Here is a tiny trained network, its code and every weight. The questions are about switching its units off for an input and a class, where a switched-off unit gives its printed mean instead of its output.

import numpy as np


def w(rows, s, z=0):
    codes = np.array(rows[::2]) - 128.0
    scale = np.full(codes.shape[1], s)
    scale[-1] = z or s
    return codes * scale


def f(y):
    return y / 2 * (1 + np.tanh(0.7978845608 * (y + 0.044715 * y**3)))


def log_softmax(a):
    a = a - a.max(-1, keepdims=True)
    return a - np.log(np.exp(a).sum(-1, keepdims=True))


def net(x, mask):
    res = np.array(x, float).reshape(1, 3) / 4 @ E
    y = f(res @ A[0][:, :-1].T + A[0][:, -1])
    res = res + np.where(mask, y, B[0][:, -1]) @ B[0][:, :-1]
    return log_softmax(res[-1] @ U[:, :-1].T + U[:, -1])


A, B = {}, {}
E = w([
[174,58,130,136,241,73,4,31,109,1,26,171],'x0',
[173,156,90,174,152,97,112,251,196,130,82,229],'x1',
[190,194,13,23,111,58,173,106,37,102,117,131],'x2',
],0.0055)
A[0] = w([
[78,91,185,142,158,177,104,64,121,116,145,69,160],'N0',
[159,44,151,132,252,81,2,47,96,2,32,153,229],'N1',
[103,144,128,93,49,142,189,99,105,162,199,43,232],'N2',
[86,137,128,87,37,158,206,100,106,154,210,40,246],'N3',
[110,159,115,60,49,142,184,111,75,139,169,48,231],'N4',
[15,67,199,170,135,235,129,98,124,124,164,53,165],'N5',
[69,130,164,205,103,187,117,205,212,193,161,155,226],'N6',
[216,122,68,107,177,33,106,127,116,83,38,198,252],'N7',
[164,211,68,76,88,78,180,205,126,157,114,206,254],'N8',
[225,129,81,116,180,47,101,117,104,85,54,208,203],'N9',
[122,140,122,81,74,139,195,107,89,150,200,26,207],'N10',
],0.0055,0.0019)
B[0] = w([
[80,119,132,93,144,153,143,96,141,124,152,64,165],'N0',
[114,184,169,93,217,112,71,46,189,49,62,103,254],'N1',
[110,157,97,123,57,91,81,214,92,219,158,78,197],'N2',
[115,170,110,123,51,103,81,216,97,226,148,79,209],'N3',
[111,162,46,67,89,64,85,162,28,176,146,81,195],'N4',
[72,103,117,108,104,172,167,124,147,142,172,84,186],'N5',
[110,87,183,222,66,176,140,219,172,180,162,163,202],'N6',
[255,143,117,119,163,70,127,92,102,56,104,233,203],'N7',
[149,59,95,82,72,177,190,123,87,106,194,168,201],'N8',
[206,142,121,118,144,72,134,113,132,93,100,205,196],'N9',
[120,178,76,119,74,80,60,196,61,201,135,50,192],'N10',
],0.0066,0.0088)
U = w([
[188,61,68,80,107,123,254,118,85,75,177,200,171],'0',
[189,228,144,128,209,58,52,90,150,67,31,168,21],'1',
[105,42,211,246,87,197,176,180,212,159,168,159,254],'2',
[106,192,59,98,78,88,83,160,49,198,162,52,144],'3',
[38,102,160,83,179,177,120,66,171,80,116,48,21],'4',
],0.0063,0.00085)

Each question gives the input, the list of numbers given to net, and the class t.
The units are the neurons (one row each of A and B). Each row of codes is followed by its name. A weight is (code - 128) times the scale printed after its matrix; where a second scale follows, it is the last column's (A, B and U).
mask holds one flag per neuron, in row order. A switched-off neuron (its flag False) gives its mean, the last column of its row in B, instead of its output. The means were averaged over made-up inputs and are rounded, as every weight is.
A unit's drop is (log p(t) with every unit on - log p(t) with that unit switched off) / (log p(t) with every unit on - log p(t) with every unit switched off).
The circuit of an input: a set's keep is (log p(t) with only the set's units on - log p(t) with every unit switched off) / (log p(t) with every unit on - log p(t) with every unit switched off). Starting from all 11 units, units are removed one at a time, each time the one whose removal leaves the highest keep (on an exact tie, the one counted first), for as long as the keep stays at least 0.8.
circuit, biggest first: the units of the circuit, biggest drop first
top k neurons: the k neurons with the biggest drops, biggest first
drop of u: that unit's drop, to one decimal
input [-1,1,7], class 0: circuit, biggest first : N8, N7
input [1,-1,6], class 0: circuit, biggest first : N1, N3, N7
input [2,3,7], class 0: top neuron : N8
input [-3,0,-4], class 2: circuit, biggest first : N6, N4
input [0,4,4], class 0: top 2 neurons : N1, N8
input [2,-2,-2], class 4: top 2 neurons : N7, N9
input [0,-2,-6], class 2: top 2 neurons : N1, N6
input [-1,8,4], class 0: top 2 neurons : N8, N1
input [5,-3,-8], class 4: drop of N1 : 0.1
input [6,-7,6], class 1: drop of N4 : 0.0
input [-5,8,8], class 0: drop of N8 : 0.2
